Below is a small trained network, with its code and all its weights. Each question gives an input and a class and asks what happens when units are switched off, that is, made to give their printed mean instead of their output.

import numpy as np


def w(rows, s, z=0):
    codes = np.array(rows[::2]) - 128.0
    scale = np.full(codes.shape[1], s)
    scale[-1] = z or s
    return codes * scale


def norm(h):
    return h / np.sqrt((h * h).mean(-1, keepdims=True) + 1e-5)


def f(y):
    return np.maximum(y, 0)


def log_softmax(a):
    a = a - a.max(-1, keepdims=True)
    return a - np.log(np.exp(a).sum(-1, keepdims=True))


def net(x, mask):
    res = np.array(x, float).reshape(1, 2) / 4 @ E
    u = 0
    for l in range(2):
        y = f(norm(res) @ A[l][:, :-1].T + A[l][:, -1])
        res = res + np.where(mask[u : u + 9], y, B[l][:, -1]) @ B[l][:, :-1]
        u += 9
    return log_softmax(norm(res)[-1] @ U[:, :-1].T + U[:, -1])


A, B = {}, {}
E = w([
[31,153,104,94,182,157,2,90],'x0',
[75,209,79,148,152,130,200,53],'x1',
],0.0041)
A[0] = w([
[145,99,177,122,133,134,34,95,7],'0.n0',
[249,100,142,155,12,122,124,132,111],'0.n1',
[196,151,107,156,123,133,188,109,53],'0.n2',
[197,115,184,147,126,69,56,152,148],'0.n3',
[64,162,112,107,154,183,81,102,225],'0.n4',
[81,169,83,101,133,135,119,2,115],'0.n5',
[170,81,118,147,216,186,128,114,47],'0.n6',
[87,153,199,130,85,164,134,139,88],'0.n7',
[174,119,145,107,130,140,94,121,40],'0.n8',
],0.0036,0.0021)
B[0] = w([
[122,146,139,145,100,100,213,113,170],'0.n0',
[110,150,136,112,113,87,124,67,253],'0.n1',
[182,106,165,136,104,101,86,97,181],'0.n2',
[117,195,120,127,111,203,161,111,218],'0.n3',
[190,83,140,175,110,52,163,65,252],'0.n4',
[161,141,132,114,108,196,116,255,232],'0.n5',
[123,125,145,152,102,113,136,128,128],'0.n6',
[165,124,120,135,130,144,119,110,128],'0.n7',
[112,117,150,137,67,143,109,113,141],'0.n8',
],0.0048,0.0037)
A[1] = w([
[145,182,150,133,139,116,157,38,77],'1.n0',
[89,154,162,102,111,132,128,53,99],'1.n1',
[197,181,116,119,78,110,135,98,161],'1.n2',
[67,126,93,99,201,144,2,94,165],'1.n3',
[92,130,93,102,147,129,82,120,100],'1.n4',
[185,79,123,162,136,110,89,252,102],'1.n5',
[150,60,176,29,81,158,39,190,12],'1.n6',
[45,174,56,127,197,115,227,128,6],'1.n7',
[125,50,170,127,185,142,121,185,56],'1.n8',
],0.005,0.0016)
B[1] = w([
[111,110,128,103,119,155,72,195,205],'1.n0',
[127,55,91,152,192,122,75,179,170],'1.n1',
[68,102,118,114,191,119,85,98,253],'1.n2',
[209,75,189,133,95,50,236,80,244],'1.n3',
[92,94,158,146,118,125,181,163,168],'1.n4',
[13,120,76,124,226,135,58,61,176],'1.n5',
[126,253,51,148,123,192,161,167,217],'1.n6',
[162,164,128,89,78,191,58,192,188],'1.n7',
[71,144,66,94,137,166,107,165,141],'1.n8',
],0.005,0.0045)
U = w([
[171,92,163,125,103,34,181,75,142],'0',
[141,211,74,121,106,252,124,173,142],'1',
[25,61,112,118,222,127,22,111,133],'2',
[32,146,237,220,149,144,115,166,6],'3',
[29,144,231,224,143,140,114,167,2],'4',
[25,132,205,217,122,139,113,159,9],'5',
],0.017,0.021)

Each question gives the input, the list of numbers given to net, and the class t.
The units are the neurons (one row each of A and B). Each row of codes is followed by its name. A weight is (code - 128) times the scale printed after its matrix; where a second scale follows, it is the last column's (A, B and U).
mask holds one flag per neuron, layer by layer. A switched-off neuron (its flag False) gives its mean, the last column of its row in B, instead of its output. The means were averaged over made-up inputs and are rounded, as every weight is.
A unit's drop is (log p(t) with every unit on - log p(t) with that unit switched off) / (log p(t) with every unit on - log p(t) with every unit switched off).
The circuit of an input: a set's keep is (log p(t) with only the set's units on - log p(t) with every unit switched off) / (log p(t) with every unit on - log p(t) with every unit switched off). Starting from the 12 units with the biggest drops (on a tie, the unit counted first), units are removed one at a time, each time the one whose removal leaves the highest keep (on an exact tie, the one counted first), for as long as the keep stays at least 0.8.
units of the circuit, in order: the units of the circuit, biggest drop first
most important unit: the unit with the biggest drop
k most important neurons: the k neurons with the biggest drops, biggest first
top k neurons in layer l: the k neurons of layer l with the biggest drops, biggest first
drop when u is switched off: that unit's drop, to one decimal
input [7,2], class 0: units of the circuit, in order : 1.n3
input [7,-8], class 1: top 3 neurons in layer 1 : 1.n6; 1.n2; 1.n8
input [-3,-2], class 2: 4 most important neurons : 1.n3; 1.n2; 0.n4; 0.n5
input [6,6], class 0: top 2 neurons in layer 0 : 0.n3; 0.n4
input [8,7], class 0: top 2 neurons in layer 1 : 1.n3; 1.n2
input [1,3], class 2: 4 most important neurons : 0.n3; 0.n4; 1.n5; 1.n6
input [-5,-7], class 1: units of the circuit, in order : 0.n4; 1.n6
input [-5,-8], class 1: 3 most important neurons : 1.n6; 0.n4; 0.n3
input [-3,2], class 2: 3 most important neurons : 1.n3; 0.n4; 1.n2
input [3,4], class 1: top 2 neurons in layer 0 : 0.n5; 0.n1
input [-3,5], class 1: 2 most important neurons : 1.n3; 0.n4
input [4,4], class 0: top 3 neurons in layer 0 : 0.n3; 0.n0; 0.n5
input [-3,-6], class 1: 2 most important neurons : 1.n6; 0.n4
input [-1,-3], class 2: top 2 neurons in layer 0 : 0.n5; 0.n1
input [4,-8], class 1: units of the circuit, in order : 1.n6
input [-1,3], class 2: top 2 neurons in layer 0 : 0.n3; 0.n2
input [-3,-1], class 2: top 2 neurons in layer 1 : 1.n3; 1.n2
input [1,1], class 2: 2 most important neurons : 0.n4; 1.n5
input [-3,1], class 2: 3 most important neurons : 1.n3; 0.n4; 1.n2
input [0,-4], class 1: 2 most important neurons : 0.n4; 1.n6
input [-2,2], class 2: most important unit : 1.n3
input [4,1], class 0: drop when 1.n3 is switched off : 0.4
input [7,-4], class 0: drop when 1.n3 is switched off : 1.0
input [8,6], class 0: drop when 1.n3 is switched off : 1.5
